(in the rows, 128 means zero)
Each row is followed by its group and then its class within the group.
[158 166 110  97 149 149 125 124 148  74 133 135 125 145  98 127 128 132
 147 188 115 125 119 135 111 118 116 137 118 116 165 112 103 140 151 130
 121 138 156 101 128 109 104 143 114 152  99 195 110 118 127 148 118 142
 139] : D.z774
[137 138 125 139 147 135 135 129 132 120 128 129 145 132 107 124 131 137
 129 173  97 132 116 129 119 114 142 147 155 113 149  92 116 133 138 131
 137 131 136 119 140 111 112 141  73 139  89 172 109 115 128 130 123 107
 142] : D.z774
[127 141 117 111 140 130 123 123  86 122  97 127 135 149 125 121 107  99
 146 143 135 111  95 140 146 129 114 131 132 122 117 129 140 150 116 166
 116 103 121 141 162 111 115 111 150 110 150  95 108 151 131 107 138 149
 108] : N.z444
[ 77 102 122 103 106 108 142 127 114 126 114 170 136 144 107 110 121  71
 109 173 124 141 127 132 153 103 121 126 161  90  57 102 159 136 133 126
 156 117 107 144 166 155 112 177 179 114 145 125 138 144 148 150 145 148
 103] : E.Z938
[129 123 122 101 146 134 157 114  98  73 129 163 119 162  97 133 134 121
 132 187  92 147 143 110 113 103 118 130 134  82 143 117 130 139 145 113
 143 147 111 104 120 136 120 181 141 164  90 197 105 148 118 176 110 147
 130] : D.Z288
[106 138 119 130 121 125 140 123 125 135 102 137 139 126 134 123 116  99
 110 159 124 123 124 127 130 120 126 142 144 149  99  73 132 126 145 110
 142 105 132 127 126 137 102 145 127 136 109 158 145 103 136 129 141 146
 123] : E.z887
[142  86 111 111  77 135 156 135 123 122  96 164 128 134 146 144 130 105
 109 100 147 146 152 110 129 128 129 147 131 119  87 118 142 128 125  79
 131 130 102 136 136 161 133 159 167 126 145 169 143 112 132 252 155 149
 102] : E.Z938
[180 145 126 129 133 154 120 113 149 101 102  89 115 146 167 160 124 153
 141 115 133 104  94 113 123 143 122 154 105 157 184 139 106 145 146 116
 117 116 133 107 122  81 137 134 105 169  98 154 116 102 161 120 119 145
 145] : N.z444
[194 113 133 130  85 165 115 138 195 114  90  96 120 123 175 189 138 165
 141  56 171 100 113 124 135 144 128 161  70 183 151 169 100 158 157  74
 114 133 132 115 113  94 140 136 109 163 130 161 120  96 155 126 114 117
 117] : N.z688
[157 143 119 129 151 147 117  95 145  85 142 113 145 136 113 139 129 160
 140 166 101 136 118 127 117 117 132 132 130 122 163 111 100 140 155 113
 131 132 153  96 122  98 119 134  75 160  93 190 111 116 128 128 114 122
 142] : D.z774
[ 81 104 129 146 135 119 161 118  79 140  71 169 136 139 127 121 112  75
 110 160 134 131 126 125 143 112 122 143 153 104  84  89 151 138 132 127
 139 109 119 147 169 150 110 170 155  90 121 105 137 113 140 135 138 126
 115] : E.z887
[102 115 125 125 114 129 166 143 121 150 109 136 131 132 143 145 123  97
  95 132 117 135 125 127 132 136 147 153 159 130 123  78 145 121 139 120
 142 135 110 146 118 155  97 168 112 110 103 153 148  72 137 159 135 126
 144] : E.z887
[168 152 109 107 161 148 140 121 122  95 115 123 131 141 105 128 111 148
 135 188 103 123 118 138 119 126 109 149 138 121 170  92 128 140 153 114
 127 144 139 103 121 106 115 124  91 167  86 202 100 121 123 153 124 134
 117] : D.z774
[ 93 121 127 128  96 112 146 122 120 115 106 161 108 123 142 139 131 107
 114 142 145 135 140 108 142 112 127 141 154 110  64 103 149 124 159 106
 143  94 123 134 152 142 109 156 152 159 133 165 139 121 155 143 138 178
 100] : E.Z938
[159 143 117 108 130 149 124 122 148  83 147 130 135 129 100 134 125 138
 138 170  92 146 138 132 109 109 120 145 122 118 170 114 114 147 146 124
 138 164 129 101 110 110 121 162 118 153  88 197 109 120 118 161 134 137
 139] : D.z774
[104 142 138 120  96 141 161 135 133 134 149 129 126 142 119 143 134 108
 118 129  97 162 137 114 128 120 146 128 160 111 150 115 147 119 135 116
 179 148  86 114 103 132 104 179 119 201  99 171 122  91 130 174 135 154
 152] : E.Z870
[114 137 117 127 143 116 133 116  95 110 129 138 138 152 103 112 134 118
 135 168 108 135 108 129 124 118 128 131 172  98 137 100 126 133 138 137
 139 123 124 125 158 108 115 140 103 145 101 152 121 129 141 117 129 155
 132] : D.z440
[132 158 131 113 155 167 140 125 138  87 137 135 130 140 109 130 117 133
 124 183  97 117 126 121 118 106 110 134 158 127 155 111 111 135 152 123
 132 104 142  95 105 103 116 137 118 180  83 204 120 118 131 143 123 127
 138] : D.z774
[ 89 136 125 119 111 118 157 123 115 133 109 145 130 123 133 135 109  90
 108 150 127 133 128 115 128 123 109 151 161 128 117  89 147 129 162 109
 157 112 110 126 108 133 118 169 144 182 107 178 144 109 145 165 145 167
 124] : E.Z870
[ 81 123 113 101 113 111 137 113  83 113 113 182 133 144 117 103 111  64
 123 182 133 127 130 125 149  95  98 116 147  93  60 103 167 135 141 125
 157  88 105 139 156 145 120 155 215 145 162 133 138 177 140 144 148 198
  97] : E.Z938
[137 141 119 123 159 134 149 125 102  95 140 145 118 160 114 120 147 137
 137 167 110 142 141 100 112 122 124 139 130 106 162 134 129 119 141 110
 138 133 127 108 112 115 118 144 113 171  87 170 111 128 123 147 120 144
 135] : D.Z288
[129 120 116 123 146 119 158 126 133 107 133 148 131 133 118 137 130 129
 127 168 115 140 151 102 111 140 111 151 145 112 140 108 127 114 156  93
 149 142 131 106 109 140 123 154 110 180 100 187 122 123 136 161 136 145
 135] : D.Z288
